Here is a tiny trained network, its code and every weight. The questions are about switching its units off for an input and a class, where a switched-off unit gives its printed mean instead of its output.

import numpy as np


def w(rows, s, z=0):
    codes = np.array(rows[::2]) - 128.0
    scale = np.full(codes.shape[1], s)
    scale[-1] = z or s
    return codes * scale


def f(y):
    return y / 2 * (1 + np.tanh(0.7978845608 * (y + 0.044715 * y**3)))


def log_softmax(a):
    a = a - a.max(-1, keepdims=True)
    return a - np.log(np.exp(a).sum(-1, keepdims=True))


def net(x, mask):
    res = np.array(x, float).reshape(1, 6) / 4 @ E
    y = f(res @ A[0][:, :-1].T + A[0][:, -1])
    res = res + np.where(mask, y, B[0][:, -1]) @ B[0][:, :-1]
    return log_softmax(res[-1] @ U[:, :-1].T + U[:, -1])


A, B = {}, {}
E = w([
[57,38,103,216,107,46,211,141],'x0',
[134,134,130,127,142,136,145,137],'x1',
[9,146,225,42,128,130,157,57],'x2',
[121,188,124,251,177,202,109,25],'x3',
[143,126,170,137,126,96,130,132],'x4',
[129,120,149,136,104,97,108,122],'x5',
],0.011)
A[0] = w([
[255,124,70,194,140,123,83,156,157],'N1',
[127,51,38,159,90,95,152,194,152],'N2',
[119,83,153,13,75,141,118,228,124],'N3',
[37,113,163,74,147,98,173,106,181],'N4',
[57,152,146,60,110,80,207,84,4],'N5',
[173,92,98,133,113,57,148,188,127],'N6',
[215,181,134,48,143,144,51,133,107],'N7',
[52,252,218,106,161,152,85,57,94],'N8',
[126,113,133,109,55,203,133,96,129],'N9',
[67,68,128,212,134,124,190,112,102],'N10',
],0.01,0.014)
B[0] = w([
[7,75,197,197,74,154,31,186,248],'N1',
[236,98,126,1,235,115,234,72,219],'N2',
[15,85,171,227,85,181,68,126,232],'N3',
[149,187,205,219,119,202,66,157,234],'N4',
[16,34,47,59,92,83,156,199,166],'N5',
[217,123,97,88,171,80,190,106,194],'N6',
[35,84,126,183,151,126,101,205,213],'N7',
[234,206,84,62,120,99,135,57,237],'N8',
[166,100,147,167,184,87,132,79,147],'N9',
[22,87,97,152,76,212,42,179,188],'N10',
],0.0083,0.017)
U = w([
[16,53,112,126,101,80,113,132,254],'0',
[74,169,172,174,93,170,71,108,72],'1',
[254,170,97,22,174,20,198,71,53],'2',
],0.008,0.0044)

Each question gives the input, the list of numbers given to net, and the class t.
The units are the neurons (one row each of A and B). Each row of codes is followed by its name. A weight is (code - 128) times the scale printed after its matrix; where a second scale follows, it is the last column's (A, B and U).
mask holds one flag per neuron, in row order. A switched-off neuron (its flag False) gives its mean, the last column of its row in B, instead of its output. The means were averaged over made-up inputs and are rounded, as every weight is.
A unit's drop is (log p(t) with every unit on - log p(t) with that unit switched off) / (log p(t) with every unit on - log p(t) with every unit switched off).
The circuit of an input: a set's keep is (log p(t) with only the set's units on - log p(t) with every unit switched off) / (log p(t) with every unit on - log p(t) with every unit switched off). Starting from all 10 units, units are removed one at a time, each time the one whose removal leaves the highest keep (on an exact tie, the one counted first), for as long as the keep stays at least 0.8.
circuit, biggest first: the units of the circuit, biggest drop first
unit that matters most: the unit with the biggest drop
k most important neurons: the k neurons with the biggest drops, biggest first
drop of u: that unit's drop, to one decimal
input [7,3,1,3,5,-1], class 1: unit that matters most => N5
input [-5,-6,-5,-2,0,4], class 0: 2 most important neurons => [N4; N7]
input [-8,5,1,1,-3,5], class 2: 2 most important neurons => [N8; N1]
input [-1,-5,1,-5,-6,-6], class 1: 2 most important neurons => [N5; N3]
input [2,5,-3,0,0,4], class 2: circuit, biggest first => [N3; N2]
input [1,3,-8,2,2,4], class 0: 2 most important neurons => [N1; N4]
input [5,8,-2,8,-1,4], class 0: 3 most important neurons => [N4; N8; N3]
input [7,4,5,3,-5,3], class 1: 2 most important neurons => [N4; N7]
input [2,3,-8,3,-8,-8], class 0: 2 most important neurons => [N1; N4]
input [3,2,-5,4,-2,-3], class 0: 3 most important neurons => [N4; N8; N2]
input [-1,2,3,-8,-6,2], class 1: 3 most important neurons => [N4; N3; N7]
input [8,-4,7,3,-2,6], class 1: 3 most important neurons => [N4; N7; N2]
input [2,-8,-5,7,-6,-1], class 0: 3 most important neurons => [N4; N8; N3]
input [-4,-6,-6,-1,7,-2], class 0: unit that matters most => N4
input [8,-6,-7,-8,-1,2], class 2: 2 most important neurons => [N2; N6]
input [0,3,4,-1,5,-1], class 1: 2 most important neurons => [N2; N4]
input [-4,2,5,2,6,8], class 2: drop of N8 => 0.4
input [8,-2,4,6,-7,7], class 1: drop of N4 => 0.7
input [-2,-2,7,-6,4,-5], class 1: drop of N4 => 2.2
input [4,0,-3,-6,2,5], class 2: circuit, biggest first => [N2]
input [7,0,-6,-6,-6,-8], class 2: drop of N2 => 1.1
